Below are the code and all the weights of a small trained network. Each question names an input and a class and asks about switching units off, where a switched-off unit gives its printed mean instead of its output.

import numpy as np


def w(rows, s, z=0):
    codes = np.array(rows[::2]) - 128.0
    scale = np.full(codes.shape[1], s)
    scale[-1] = z or s
    return codes * scale


def norm(h):
    return h / np.sqrt((h * h).mean(-1, keepdims=True) + 1e-5)


def f(y):
    return y / 2 * (1 + np.tanh(0.7978845608 * (y + 0.044715 * y**3)))


def log_softmax(a):
    a = a - a.max(-1, keepdims=True)
    return a - np.log(np.exp(a).sum(-1, keepdims=True))


def net(x, mask):
    res = np.array(x, float).reshape(1, 8) / 4 @ E
    u = 0
    for l in range(3):
        y = f(norm(res) @ A[l][:, :-1].T + A[l][:, -1])
        res = res + np.where(mask[u : u + 3], y, B[l][:, -1]) @ B[l][:, :-1]
        u += 3
    return log_softmax(norm(res)[-1] @ U[:, :-1].T + U[:, -1])


A, B = {}, {}
E = w([
[105,163,62,87,33,193,80,60,171,66],'x0',
[99,105,140,89,54,43,167,60,31,58],'x1',
[4,59,152,162,148,124,107,244,113,124],'x2',
[161,24,64,118,80,165,200,142,103,216],'x3',
[114,131,223,166,182,220,158,80,130,192],'x4',
[184,145,217,188,82,112,103,115,108,105],'x5',
[254,142,169,90,115,255,146,129,35,178],'x6',
[204,91,138,68,156,138,98,156,144,161],'x7',
],0.0057)
A[0] = w([
[134,179,27,103,197,215,110,54,185,253,156],'L0N0',
[94,170,24,90,68,125,188,7,130,198,5],'L0N1',
[8,236,196,174,105,128,171,21,62,109,71],'L0N2',
],0.0049,0.002)
B[0] = w([
[211,143,82,234,63,122,47,211,92,1,255],'L0N0',
[12,93,34,219,217,111,131,158,59,224,200],'L0N1',
[197,64,141,101,159,248,230,120,213,127,234],'L0N2',
],0.0074,0.0033)
A[1] = w([
[173,69,186,101,169,82,129,229,60,207,84],'L1N0',
[146,113,34,161,61,42,174,2,107,168,23],'L1N1',
[188,57,116,149,36,117,114,226,139,132,253],'L1N2',
],0.0064,0.0023)
B[1] = w([
[37,81,216,202,188,201,215,254,196,211,193],'L1N0',
[78,100,159,101,137,44,87,42,173,82,197],'L1N1',
[227,197,221,118,151,140,253,61,171,197,254],'L1N2',
],0.007,0.0053)
A[2] = w([
[47,151,207,217,85,162,115,203,238,171,183],'L2N0',
[138,72,94,85,110,78,87,40,29,162,28],'L2N1',
[107,127,224,120,158,127,107,179,19,254,4],'L2N2',
],0.0054,0.0018)
B[2] = w([
[69,156,153,64,211,142,215,77,144,99,253],'L2N0',
[112,121,122,157,146,66,83,116,197,72,155],'L2N1',
[115,8,186,141,154,126,138,173,134,154,182],'L2N2',
],0.014,0.0041)
U = w([
[74,189,135,30,127,13,63,91,172,42,176],'0',
[78,78,247,106,208,146,234,156,190,182,178],'1',
[254,201,167,106,84,242,155,155,127,148,133],'2',
[74,51,65,167,92,149,83,130,98,160,2],'3',
],0.0095,0.0048)

Each question gives the input, the list of numbers given to net, and the class t.
The units are the neurons (one row each of A and B). Each row of codes is followed by its name. A weight is (code - 128) times the scale printed after its matrix; where a second scale follows, it is the last column's (A, B and U).
mask holds one flag per neuron, layer by layer. A switched-off neuron (its flag False) gives its mean, the last column of its row in B, instead of its output. The means were averaged over made-up inputs and are rounded, as every weight is.
A unit's drop is (log p(t) with every unit on - log p(t) with that unit switched off) / (log p(t) with every unit on - log p(t) with every unit switched off).
The circuit of an input: a set's keep is (log p(t) with only the set's units on - log p(t) with every unit switched off) / (log p(t) with every unit on - log p(t) with every unit switched off). Starting from all 9 units, units are removed one at a time, each time the one whose removal leaves the highest keep (on an exact tie, the one counted first), for as long as the keep stays at least 0.8.
circuit, biggest first: the units of the circuit, biggest drop first
most important unit: the unit with the biggest drop
top k neurons: the k neurons with the biggest drops, biggest first
top k neurons in layer l: the k neurons of layer l with the biggest drops, biggest first
drop of u: that unit's drop, to one decimal
input [0,-4,-1,3,1,0,1,-8], class 2: circuit, biggest first => [L0N0]
input [-6,2,-8,-6,0,2,0,-5], class 2: top 2 neurons => [L0N2 L2N0]
input [3,4,-1,-4,5,1,2,-4], class 2: circuit, biggest first => [L1N0 L2N0]
input [-3,-1,-1,-3,3,-3,-2,0], class 0: top 2 neurons in layer 0 => [L0N1 L0N0]
input [1,2,-5,8,2,-2,2,-6], class 3: circuit, biggest first => [L0N1 L2N0]
input [7,-4,-8,5,7,0,-8,-3], class 3: circuit, biggest first => [L0N1 L0N0]
input [-1,5,2,6,-4,7,-8,4], class 0: circuit, biggest first => [L0N2 L2N2]
input [-2,-7,1,4,5,-8,5,-3], class 2: top 2 neurons => [L0N0 L0N1]
input [8,6,3,5,4,8,-3,8], class 0: circuit, biggest first => [L1N0 L2N1]
input [4,3,-1,0,4,0,2,-4], class 2: circuit, biggest first => [L1N0 L2N0]
input [7,-4,1,-3,8,0,-4,6], class 0: top 2 neurons => [L2N0 L1N0]
input [7,-5,-1,3,-5,-8,-1,-8], class 3: top 4 neurons => [L0N1 L2N0 L0N0 L2N1]
input [-1,-3,-4,5,4,1,-3,-4], class 2: top 2 neurons => [L0N0 L1N0]
input [-6,0,-8,6,-8,4,2,-5], class 0: most important unit => L1N1
input [5,-7,3,4,2,-3,-6,6], class 2: top 2 neurons => [L0N0 L1N0]
input [2,-3,5,-3,4,-4,-1,0], class 0: top 2 neurons in layer 0 => [L0N2 L0N1]
input [2,-1,-3,3,5,-7,1,8], class 2: drop of L0N0 => 0.7
